Below are the code and all the weights of a small trained network. Each question names an input and a class and asks about switching units off, where a switched-off unit gives its printed mean instead of its output.

import numpy as np


def w(rows, s, z=0):
    codes = np.array(rows[::2]) - 128.0
    scale = np.full(codes.shape[1], s)
    scale[-1] = z or s
    return codes * scale


def norm(h):
    return h / np.sqrt((h * h).mean(-1, keepdims=True) + 1e-5)


def f(y):
    return np.maximum(y, 0)


def log_softmax(a):
    a = a - a.max(-1, keepdims=True)
    return a - np.log(np.exp(a).sum(-1, keepdims=True))


def net(x, mask):
    res = np.array(x, float).reshape(1, 4) / 4 @ E
    u = 0
    for l in range(2):
        y = f(norm(res) @ A[l][:, :-1].T + A[l][:, -1])
        res = res + np.where(mask[u : u + 3], y, B[l][:, -1]) @ B[l][:, :-1]
        u += 3
    return log_softmax(norm(res)[-1] @ U[:, :-1].T + U[:, -1])


A, B = {}, {}
E = w([
[151,224,102,99],'x0',
[174,254,208,82],'x1',
[235,118,130,65],'x2',
[62,116,134,68],'x3',
],0.0084)
A[0] = w([
[84,74,252,147,51],'L0N0',
[88,157,113,174,251],'L0N1',
[50,195,164,9,175],'L0N2',
],0.013,0.0028)
B[0] = w([
[230,58,253,18,177],'L0N0',
[80,131,181,169,210],'L0N1',
[1,156,36,181,255],'L0N2',
],0.011,0.0073)
A[1] = w([
[84,235,94,29,88],'L1N0',
[206,76,5,138,65],'L1N1',
[241,1,57,168,253],'L1N2',
],0.01,0.0036)
B[1] = w([
[7,150,155,143,207],'L1N0',
[226,12,70,100,173],'L1N1',
[82,223,112,121,255],'L1N2',
],0.016,0.0071)
U = w([
[204,152,45,109,120],'0',
[7,160,120,150,189],'1',
[144,142,181,223,65],'2',
[195,70,129,192,6],'3',
[178,188,157,154,73],'4',
[129,68,40,76,106],'5',
[166,109,204,63,149],'6',
[98,15,199,135,107],'7',
],0.016,0.011)

Each question gives the input, the list of numbers given to net, and the class t.
The units are the neurons (one row each of A and B). Each row of codes is followed by its name. A weight is (code - 128) times the scale printed after its matrix; where a second scale follows, it is the last column's (A, B and U).
mask holds one flag per neuron, layer by layer. A switched-off neuron (its flag False) gives its mean, the last column of its row in B, instead of its output. The means were averaged over made-up inputs and are rounded, as every weight is.
A unit's drop is (log p(t) with every unit on - log p(t) with that unit switched off) / (log p(t) with every unit on - log p(t) with every unit switched off).
The circuit of an input: a set's keep is (log p(t) with only the set's units on - log p(t) with every unit switched off) / (log p(t) with every unit on - log p(t) with every unit switched off). Starting from all 6 units, units are removed one at a time, each time the one whose removal leaves the highest keep (on an exact tie, the one counted first), for as long as the keep stays at least 0.8.
circuit, biggest first: the units of the circuit, biggest drop first
unit that matters most: the unit with the biggest drop
top k neurons: the k neurons with the biggest drops, biggest first
k most important neurons of layer l: the k neurons of layer l with the biggest drops, biggest first
input [5,-8,6,-7], class 0: top 2 neurons => (L1N1; L1N2)
input [-5,-6,6,4], class 5: top 4 neurons => (L1N1; L0N1; L1N0; L1N2)
input [-6,3,7,-5], class 0: unit that matters most => L0N1
input [4,-6,0,3], class 5: circuit, biggest first => (L1N0; L0N2)
input [-8,6,-8,2], class 7: top 2 neurons => (L0N0; L1N2)
input [-8,1,8,3], class 6: 2 most important neurons of layer 0 => (L0N2; L0N0)
input [-8,-6,-6,2], class 7: circuit, biggest first => (L0N0; L0N2)
input [-7,1,-1,-6], class 6: top 2 neurons => (L0N0; L0N2)
input [0,-8,1,2], class 5: top 2 neurons => (L1N1; L1N0)
input [-4,0,2,-6], class 0: circuit, biggest first => (L0N1; L1N0)
input [3,-7,2,-8], class 0: top 3 neurons => (L1N1; L1N2; L0N2)
input [-5,-1,-8,0], class 7: circuit, biggest first => (L0N0; L1N2)
input [-2,-2,5,-7], class 0: circuit, biggest first => (L1N1; L1N2)
input [1,-8,2,-8], class 0: circuit, biggest first => (L1N1; L1N2; L0N2)
input [7,0,3,-8], class 0: circuit, biggest first => (L1N1; L0N1)
input [4,-6,2,5], class 5: circuit, biggest first => (L1N1; L0N2; L0N1)
input [-1,3,8,-5], class 0: top 2 neurons => (L0N1; L0N0)
input [3,-5,5,-1], class 5: circuit, biggest first => (L1N1)
input [-7,-2,-6,-2], class 7: top 2 neurons => (L0N0; L1N0)
input [-4,1,-6,1], class 7: circuit, biggest first => (L0N0)
input [1,-7,3,-6], class 0: circuit, biggest first => (L1N1; L1N2; L0N2)
input [5,2,-4,-8], class 2: top 2 neurons => (L0N2; L1N2)
input [0,5,-3,-8], class 4: 2 most important neurons of layer 1 => (L1N0; L1N2)
input [7,-3,8,1], class 5: top 3 neurons => (L1N1; L1N0; L0N0)
input [5,-5,6,2], class 5: top 3 neurons => (L1N1; L0N0; L0N1)
